Below are the code and all the weights of a small trained network. Each question names an input and a target symbol and asks about switching units off, where a switched-off unit gives its printed mean instead of its output.

import numpy as np


def w(rows, s, z=0):
    codes = np.array(rows[::2]) - 128.0
    scale = np.full(codes.shape[1], s)
    scale[-1] = z or s
    return codes * scale


def norm(h):
    return h / np.sqrt((h * h).mean(-1, keepdims=True) + 1e-5)


def f(y):
    return np.maximum(y, 0)


def softmax(a):
    e = np.exp(a - a.max(-1, keepdims=True))
    return e / e.sum(-1, keepdims=True)


def log_softmax(a):
    a = a - a.max(-1, keepdims=True)
    return a - np.log(np.exp(a).sum(-1, keepdims=True))


def net(x, mask):
    ids = ['ΛΞΦαβδημστω'.index(c) for c in x.split()]
    T = len(ids)
    res = E[ids] + P[:T]
    u = 0
    for l in range(2):
        q, k, v = (norm(res) @ M[l].T for M in (Q, K, V))
        z = softmax(np.where(np.tri(T) > 0, q @ k.T / 4**0.5, -1e9)) @ v
        res = res + np.where(mask[u], z, O[l][:, -1]) @ O[l][:, :-1]
        u += 1
        y = f(norm(res) @ A[l][:, :-1].T + A[l][:, -1])
        res = res + np.where(mask[u : u + 8], y, B[l][:, -1]) @ B[l][:, :-1]
        u += 8
    return log_softmax(norm(res)[-1] @ U[:, :-1].T + U[:, -1])


Q, K, V, O, A, B = {}, {}, {}, {}, {}, {}
E = w([
[176,126,113,109],'Λ',
[137,116,164,106],'Ξ',
[224,120,76,88],'Φ',
[144,120,128,101],'α',
[107,109,195,96],'β',
[131,254,108,185],'δ',
[103,232,51,150],'η',
[101,125,179,102],'μ',
[177,126,107,62],'σ',
[106,172,57,110],'τ',
[248,80,66,66],'ω',
],0.02)
P = w([
[75,97,123,182],'0',
[116,86,73,79],'1',
[186,230,192,11],'2',
[82,53,92,138],'3',
[141,255,169,33],'4',
[73,81,101,161],'5',
[176,235,195,43],'6',
[82,76,91,160],'7',
[160,244,181,41],'8',
[81,105,68,168],'9',
],0.0099)
Q[0] = w([
[120,83,64,159],'0.h0',
[124,136,207,131],'0.h0',
[187,36,97,75],'0.h0',
[117,13,2,210],'0.h0',
],0.0073)
K[0] = w([
[55,187,168,199],'0.h0',
[80,46,235,220],'0.h0',
[215,167,166,2],'0.h0',
[123,250,93,81],'0.h0',
],0.0059)
V[0] = w([
[84,133,77,241],'0.h0',
[108,166,58,1],'0.h0',
[45,164,135,98],'0.h0',
[25,112,158,181],'0.h0',
],0.0094)
O[0] = w([
[243,99,2,135,48],'0.h0',
[61,32,188,140,254],'0.h0',
[51,37,127,143,110],'0.h0',
[231,95,103,155,28],'0.h0',
],0.0088,0.0074)
A[0] = w([
[209,166,142,59,37],'0.n0',
[100,44,29,110,99],'0.n1',
[101,100,201,87,177],'0.n2',
[1,161,101,63,108],'0.n3',
[106,207,123,189,94],'0.n4',
[161,49,141,172,3],'0.n5',
[89,104,19,131,224],'0.n6',
[165,44,106,73,73],'0.n7',
],0.0088,0.004)
B[0] = w([
[136,180,130,111,155],'0.n0',
[84,142,132,68,156],'0.n1',
[83,144,74,255,248],'0.n2',
[202,109,225,182,254],'0.n3',
[91,69,154,131,152],'0.n4',
[192,64,157,148,130],'0.n5',
[60,82,181,102,176],'0.n6',
[135,183,152,85,138],'0.n7',
],0.0094,0.0084)
Q[1] = w([
[62,140,66,141],'1.h0',
[166,246,183,121],'1.h0',
[126,64,142,88],'1.h0',
[45,34,24,188],'1.h0',
],0.011)
K[1] = w([
[100,85,182,125],'1.h0',
[251,107,62,182],'1.h0',
[91,178,125,88],'1.h0',
[12,206,217,143],'1.h0',
],0.011)
V[1] = w([
[84,157,54,253],'1.h0',
[234,89,108,207],'1.h0',
[151,75,232,133],'1.h0',
[49,80,143,120],'1.h0',
],0.013)
O[1] = w([
[3,126,172,199,108],'1.h0',
[191,99,103,250,3],'1.h0',
[239,38,146,101,241],'1.h0',
[63,62,108,84,206],'1.h0',
],0.013,0.0049)
A[1] = w([
[119,88,68,4,253],'1.n0',
[212,166,175,93,168],'1.n1',
[222,75,168,64,183],'1.n2',
[76,7,100,79,83],'1.n3',
[52,122,108,5,226],'1.n4',
[123,115,127,130,61],'1.n5',
[110,166,152,149,136],'1.n6',
[115,118,192,226,177],'1.n7',
],0.011,0.0045)
B[1] = w([
[162,169,2,124,217],'1.n0',
[54,116,137,84,174],'1.n1',
[66,70,235,133,202],'1.n2',
[202,164,118,141,225],'1.n3',
[176,104,5,150,247],'1.n4',
[102,139,150,75,128],'1.n5',
[159,87,137,94,152],'1.n6',
[193,62,89,151,189],'1.n7',
],0.011)
U = w([
[234,108,145,30,128],'Λ',
[97,106,65,93,171],'Ξ',
[88,55,117,28,32],'Φ',
[172,65,146,110,120],'α',
[138,204,180,107,252],'β',
[203,144,90,212,124],'δ',
[153,74,118,220,77],'η',
[95,114,227,74,38],'μ',
[159,90,229,119,82],'σ',
[73,122,155,234,36],'τ',
[7,85,154,126,224],'ω',
],0.014,0.0046)

Each question gives the input, a string of symbols that net reads in full, and the target symbol t.
The units are the heads (4 rows each of Q, K, V and O) and the neurons (one row each of A and B). Each row of codes is followed by its name. A weight is (code - 128) times the scale printed after its matrix; where a second scale follows, it is the last column's (O, A, B and U).
mask holds one flag per unit, layer by layer, with each layer's heads first. A switched-off unit (its flag False) gives its mean, the last column of its rows in O or B, instead of its output. The means were averaged over made-up inputs and are rounded, as every weight is.
A unit's drop is (log p(t) with every unit on - log p(t) with that unit switched off) / (log p(t) with every unit on - log p(t) with every unit switched off).
The circuit of an input: a set's keep is (log p(t) with only the set's units on - log p(t) with every unit switched off) / (log p(t) with every unit on - log p(t) with every unit switched off). Starting from the 12 units with the biggest drops (on a tie, the unit counted first), units are removed one at a time, each time the one whose removal leaves the highest keep (on an exact tie, the one counted first), for as long as the keep stays at least 0.8.
units of the circuit, in order: the units of the circuit, biggest drop first
unit that matters most: the unit with the biggest drop
top k neurons: the k neurons with the biggest drops, biggest first
top k neurons in layer l: the k neurons of layer l with the biggest drops, biggest first
drop when u is switched off: that unit's drop, to one decimal
input Φ ω η, target σ: top 4 neurons	(0.n3 0.n2 0.n6 0.n1)
input Ξ Λ η, target δ: units of the circuit, in order	(0.h0 1.h0)
input ω β Φ Λ Λ, target μ: top neuron	(0.n7)
input Λ η α η Λ η α δ Ξ, target β: top 3 neurons	(0.n2 0.n3 0.n6)
input σ ω α ω Λ Ξ δ α β, target Φ: top 3 neurons	(0.n3 1.n2 1.n4)
input Λ Λ α Λ μ, target β: units of the circuit, in order	(0.h0 1.h0 0.n2 0.n3)
input β μ ω η Λ μ β ω β, target η: units of the circuit, in order	(0.h0 1.h0 0.n6)
input ω α Ξ Λ η Λ η α Λ, target μ: top 3 neurons	(0.n6 0.n7 0.n1)
input σ Λ α η ω, target Φ: top 2 neurons in layer 1	(1.n2 1.n7)
input τ σ α δ Λ α α τ β, target Ξ: top 4 neurons	(0.n6 0.n2 0.n3 1.n4)
input α Λ Λ α Λ β β β μ, target Λ: top 3 neurons	(0.n2 0.n6 0.n3)
input Λ Ξ α σ α δ Ξ, target β: top 3 neurons	(0.n2 0.n3 1.n2)
input α α Φ Φ μ, target Λ: top 2 neurons	(0.n2 0.n6)
input Λ β Λ τ δ α σ, target β: unit that matters most	0.h0
input σ α Φ α ω, target Φ: top 2 neurons	(1.n2 0.n2)
input α η Ξ η μ η Λ β, target Ξ: top 4 neurons in layer 0	(0.n6 0.n2 0.n1 0.n3)
input σ ω μ η τ α η Φ β, target Φ: top 2 neurons in layer 0	(0.n1 0.n7)
input Λ Λ η Φ β, target β: top 2 neurons	(0.n2 0.n3)
input α α τ Λ δ, target Λ: top 2 neurons in layer 0	(0.n2 0.n6)
input ω α Ξ, target μ: unit that matters most	0.h0
input Λ μ Ξ Λ Φ, target β: top 2 neurons	(0.n2 0.n3)
input σ Φ β α ω σ σ ω Φ, target Φ: top 2 neurons	(1.n2 0.n2)
input δ α Λ τ η μ η, target τ: drop when 0.n2 is switched off	0.1
input Φ β η μ σ β τ, target σ: drop when 1.n4 is switched off	0.1
input β σ σ η Ξ σ Λ β η, target η: drop when 1.h0 is switched off	1.6
input Φ μ σ β β Λ Λ Λ Λ, target σ: top 2 neurons in layer 0	(0.n2 0.n6)
